Below are the code and all the weights of a small trained network. Each question names an input and a target symbol and asks about switching units off, where a switched-off unit gives its printed mean instead of its output.

import numpy as np


def w(rows, s, z=0):
    codes = np.array(rows[::2]) - 128.0
    scale = np.full(codes.shape[1], s)
    scale[-1] = z or s
    return codes * scale


def norm(h):
    return h / np.sqrt((h * h).mean(-1, keepdims=True) + 1e-5)


def f(y):
    return np.maximum(y, 0)


def softmax(a):
    e = np.exp(a - a.max(-1, keepdims=True))
    return e / e.sum(-1, keepdims=True)


def log_softmax(a):
    a = a - a.max(-1, keepdims=True)
    return a - np.log(np.exp(a).sum(-1, keepdims=True))


def net(x, mask):
    ids = ['αβγδεζηθλμξπστφω'.index(c) for c in x.split()]
    T = len(ids)
    res = E[ids] + P[:T]
    u = 0
    for l in range(2):
        r = norm(res)
        for j in range(2):
            rows = slice(2 * j, 2 * j + 2)
            q, k, v = (r @ M[l][rows].T for M in (Q, K, V))
            z = softmax(np.where(np.tri(T) > 0, q @ k.T / 2**0.5, -1e9)) @ v
            o = O[l][rows]
            res = res + np.where(mask[u + j], z, o[:, -1]) @ o[:, :-1]
        u += 2
        y = f(norm(res) @ A[l][:, :-1].T + A[l][:, -1])
        res = res + np.where(mask[u : u + 8], y, B[l][:, -1]) @ B[l][:, :-1]
        u += 8
    return log_softmax(norm(res)[-1] @ U[:, :-1].T + U[:, -1])


Q, K, V, O, A, B = {}, {}, {}, {}, {}, {}
E = w([
[161,85,93,132,125,139,172,145,119,76,162,137],'α',
[77,133,178,142,129,203,119,116,146,91,59,139],'β',
[138,83,2,133,136,103,111,166,160,90,157,133],'γ',
[120,50,129,107,98,159,155,113,170,50,104,130],'δ',
[209,178,92,156,112,126,123,137,197,135,150,159],'ε',
[121,108,96,147,99,132,152,133,88,103,182,157],'ζ',
[124,70,115,131,93,142,138,174,104,81,161,102],'η',
[156,106,149,60,163,113,113,118,140,46,165,148],'θ',
[176,105,124,86,170,125,99,173,167,85,150,108],'λ',
[120,92,117,129,110,181,150,115,158,92,82,161],'μ',
[80,84,171,121,97,116,122,145,116,53,146,134],'ξ',
[155,95,116,152,147,199,164,116,92,103,113,125],'π',
[202,125,119,138,129,152,142,158,110,122,184,109],'σ',
[121,102,124,135,149,191,147,103,121,76,102,130],'τ',
[149,86,144,85,183,168,119,165,90,103,158,104],'φ',
[157,181,206,136,83,103,89,190,136,126,185,132],'ω',
],0.02)
P = w([
[156,136,133,212,108,132,72,155,102,86,61,137],'0',
[28,169,60,119,145,136,199,165,166,171,126,70],'1',
[158,55,144,134,82,218,185,140,168,33,173,177],'2',
[158,143,116,104,110,69,136,46,86,104,74,117],'3',
[152,76,129,146,82,180,169,141,178,33,183,175],'4',
[80,131,145,179,204,49,208,117,153,187,122,97],'5',
[171,79,145,110,98,180,157,170,165,55,199,176],'6',
[129,200,115,33,114,97,165,32,92,149,104,89],'7',
[170,62,120,119,109,184,170,164,179,49,191,189],'8',
[171,118,167,157,217,52,213,96,157,181,120,7],'9',
[150,43,119,117,111,213,168,165,179,48,153,187],'10',
],0.014)
Q[0] = w([
[95,76,162,187,209,157,167,239,194,130,169,146],'L0H1',
[104,209,87,1,51,224,176,188,134,61,156,202],'L0H1',
[154,152,96,88,93,26,135,70,41,159,43,92],'L0H2',
[111,155,138,138,153,69,199,124,155,159,99,34],'L0H2',
],0.0098)
K[0] = w([
[212,126,136,81,13,154,37,68,88,86,76,153],'L0H1',
[189,18,215,254,198,105,106,168,159,127,91,184],'L0H1',
[92,130,147,125,179,86,213,92,164,175,164,151],'L0H2',
[133,149,158,58,111,106,159,46,126,175,122,105],'L0H2',
],0.0088)
V[0] = w([
[208,228,65,167,124,92,133,102,163,151,121,149],'L0H1',
[22,191,185,145,112,83,70,84,186,112,87,225],'L0H1',
[110,105,172,62,208,133,110,170,160,90,121,55],'L0H2',
[134,84,137,136,3,122,189,107,254,124,146,155],'L0H2',
],0.009)
O[0] = w([
[176,213,98,123,104,170,155,135,89,12,72,163,143],'L0H1',
[211,57,142,121,74,73,187,168,99,125,48,120,252],'L0H1',
[115,179,83,175,141,120,229,120,113,151,114,235,139],'L0H2',
[167,196,142,40,180,180,209,171,137,121,61,41,166],'L0H2',
],0.012,0.0036)
A[0] = w([
[91,120,91,119,79,190,144,163,150,164,135,212,113],'L0N1',
[134,200,249,64,30,139,198,150,211,166,226,123,253],'L0N2',
[42,140,137,75,196,35,227,76,184,254,138,25,115],'L0N3',
[150,144,75,102,137,71,112,84,243,124,90,152,250],'L0N4',
[111,135,115,128,154,144,166,115,148,94,79,192,136],'L0N5',
[185,144,94,152,206,172,183,179,134,128,184,99,252],'L0N6',
[1,224,116,130,171,116,227,173,176,63,176,34,231],'L0N7',
[160,79,174,73,139,41,210,170,111,217,25,39,88],'L0N8',
],0.0081,0.0034)
B[0] = w([
[168,174,158,157,220,88,151,109,105,62,166,97,158],'L0N1',
[103,91,77,138,215,163,168,119,133,94,78,99,229],'L0N2',
[243,28,1,251,178,185,22,94,179,173,61,80,179],'L0N3',
[45,139,158,125,132,160,131,190,31,143,149,94,163],'L0N4',
[138,188,105,120,176,95,121,169,127,141,163,79,167],'L0N5',
[52,169,164,105,132,129,141,104,136,102,43,126,195],'L0N6',
[204,212,90,27,162,171,157,94,66,168,115,132,194],'L0N7',
[51,140,127,58,162,163,150,117,166,234,137,170,247],'L0N8',
],0.0096,0.012)
Q[1] = w([
[150,166,124,134,153,11,118,79,18,232,2,89],'L1H1',
[78,75,154,145,172,116,185,173,145,199,116,152],'L1H1',
[168,186,108,125,132,71,123,46,96,207,51,127],'L1H2',
[125,95,121,82,194,176,247,123,149,105,141,81],'L1H2',
],0.0085)
K[1] = w([
[177,165,91,59,241,101,254,9,152,165,135,102],'L1H1',
[110,125,104,154,123,12,116,106,141,182,42,134],'L1H1',
[166,111,36,90,237,55,235,65,150,135,34,93],'L1H2',
[132,137,139,150,101,94,75,180,98,150,44,107],'L1H2',
],0.0088)
V[1] = w([
[42,173,22,93,197,139,128,136,122,177,85,111],'L1H1',
[90,149,24,103,162,141,136,148,135,14,100,86],'L1H1',
[38,50,68,97,134,96,107,77,123,28,149,166],'L1H2',
[123,158,146,255,138,178,202,58,191,98,18,167],'L1H2',
],0.008)
O[1] = w([
[111,55,168,158,128,2,163,81,145,46,81,157,254],'L1H1',
[117,34,75,163,177,172,129,187,136,52,128,53,187],'L1H1',
[212,40,210,151,223,163,164,116,142,180,18,132,1],'L1H2',
[163,112,155,53,75,157,85,154,212,54,171,227,213],'L1H2',
],0.011,0.0062)
A[1] = w([
[92,95,166,97,73,49,181,143,132,251,138,169,2],'L1N1',
[150,142,145,85,58,152,89,172,159,149,174,185,150],'L1N2',
[109,178,157,105,105,200,107,159,85,147,180,121,200],'L1N3',
[95,163,58,114,153,188,112,139,95,106,140,81,86],'L1N4',
[78,133,165,73,83,36,173,181,100,83,100,112,25],'L1N5',
[131,145,136,100,133,200,64,115,123,73,180,153,131],'L1N6',
[55,90,144,123,154,97,167,131,160,106,105,93,217],'L1N7',
[68,205,146,66,106,112,147,166,79,93,140,111,187],'L1N8',
],0.016,0.0036)
B[1] = w([
[216,160,103,193,94,155,206,122,184,122,183,67,186],'L1N1',
[87,152,121,109,198,193,169,15,121,10,154,178,194],'L1N2',
[2,128,25,50,93,133,157,118,115,150,73,69,199],'L1N3',
[201,158,202,121,76,160,101,76,122,148,180,158,221],'L1N4',
[147,133,233,77,123,133,23,134,187,178,119,136,222],'L1N5',
[159,107,58,98,97,14,125,184,126,215,92,126,212],'L1N6',
[98,174,174,155,89,46,144,95,84,137,134,145,255],'L1N7',
[43,9,180,173,132,242,196,237,107,133,124,121,241],'L1N8',
],0.013,0.016)
U = w([
[31,115,63,84,98,177,175,146,113,155,177,118,126],'α',
[192,110,158,100,60,101,91,88,61,54,167,88,152],'β',
[183,201,155,63,135,205,108,76,179,77,206,162,128],'γ',
[171,181,107,62,67,98,57,142,121,186,173,184,188],'δ',
[171,135,127,178,28,109,208,169,143,173,150,83,109],'ε',
[127,132,75,164,89,63,141,178,131,55,100,192,178],'ζ',
[68,102,121,159,129,150,76,87,145,174,219,185,122],'η',
[53,159,164,189,135,135,190,94,18,144,184,139,54],'θ',
[102,2,86,161,139,122,131,169,176,202,94,102,100],'λ',
[210,98,174,154,167,214,180,159,50,163,82,167,117],'μ',
[122,97,127,142,153,202,14,91,178,109,164,11,218],'ξ',
[86,60,223,108,72,133,94,150,172,149,141,150,136],'π',
[111,27,105,191,102,141,97,109,146,22,94,59,168],'σ',
[92,152,126,36,129,78,185,72,164,121,70,105,3],'τ',
[178,70,110,57,201,195,120,120,175,143,74,175,98],'φ',
[237,129,120,118,83,176,135,216,131,57,28,105,160],'ω',
],0.0074,0.0045)

Each question gives the input, a string of symbols that net reads in full, and the target symbol t.
The units are the heads (2 rows each of Q, K, V and O) and the neurons (one row each of A and B). Each row of codes is followed by its name. A weight is (code - 128) times the scale printed after its matrix; where a second scale follows, it is the last column's (O, A, B and U).
mask holds one flag per unit, layer by layer, with each layer's heads first. A switched-off unit (its flag False) gives its mean, the last column of its rows in O or B, instead of its output. The means were averaged over made-up inputs and are rounded, as every weight is.
A unit's drop is (log p(t) with every unit on - log p(t) with that unit switched off) / (log p(t) with every unit on - log p(t) with every unit switched off).
The circuit of an input: a set's keep is (log p(t) with only the set's units on - log p(t) with every unit switched off) / (log p(t) with every unit on - log p(t) with every unit switched off). Starting from the 12 units with the biggest drops (on a tie, the unit counted first), units are removed one at a time, each time the one whose removal leaves the highest keep (on an exact tie, the one counted first), for as long as the keep stays at least 0.8.
units of the circuit, in order: the units of the circuit, biggest drop first
unit that matters most: the unit with the biggest drop
which heads matter: for each layer, one digit per head in row order, 1 if its drop is at least 0.15 and else 0, layers parted by /
drop of u: that unit's drop, to one decimal
input φ μ θ λ ω ω, target θ: which heads matter	11 / 10
input ω ω μ ω ω ξ ω β, target λ: which heads matter	10 / 00
input α α β γ ζ μ δ ω ξ ω δ, target β: which heads matter	11 / 10
input σ γ ω β σ ω ω ζ ξ δ σ, target δ: which heads matter	11 / 01
input φ θ σ λ ω σ ω μ δ, target η: units of the circuit, in order	(L0H2 L0H1)
input ω ε ω δ ω σ β π μ ξ ε, target α: unit that matters most	L1H1
input α ω ξ ω α η ω λ ω, target β: which heads matter	11 / 11
input ω ξ μ δ β η σ π, target ξ: units of the circuit, in order	(L0H1 L0N3)
input μ μ ω α ω α λ ε, target γ: which heads matter	11 / 10
input ω β λ ω σ β π ω, target ε: which heads matter	10 / 00
input ω ξ ζ ω, target λ: which heads matter	10 / 00
input ω ζ λ π λ η, target δ: which heads matter	11 / 00
input ω ω ξ β, target π: which heads matter	00 / 10
input ε α ω ξ β ω ω π, target π: unit that matters most	L1N5
input λ β ε μ, target ε: units of the circuit, in order	(L0H1 L1N1 L0N2)
input β α ζ λ β β μ μ ω, target γ: units of the circuit, in order	(L1N2 L1H2)
input β β λ ω μ λ δ λ δ α, target θ: units of the circuit, in order	(L0H1 L0H2 L0N8)
input τ η μ μ τ ε ω γ ω ζ ω, target φ: which heads matter	01 / 11
input ω λ ω α γ ω μ φ, target π: which heads matter	10 / 10
input ξ λ ω λ π σ μ σ μ ζ λ, target ε: units of the circuit, in order	(L0H1 L1N1 L1H1)
input ω μ μ β ε μ μ δ ξ μ, target φ: which heads matter	11 / 00
input φ μ μ λ ω ω ω ε ξ θ η, target η: unit that matters most	L0H2
input ε μ ε τ α λ, target σ: units of the circuit, in order	(L1H1 L0H2 L0H1 L0N8)
input ω θ μ ω μ β λ η, target ε: units of the circuit, in order	(L0H1 L1N1)
input π δ ω ω β ω α, target λ: which heads matter	11 / 11
input σ ξ φ ω ω λ μ, target δ: units of the circuit, in order	(L1N6 L0H1 L1N4)
input ε μ β, target ω: unit that matters most	L0H1
input τ φ β ω ω, target φ: drop of L1N4	0.1
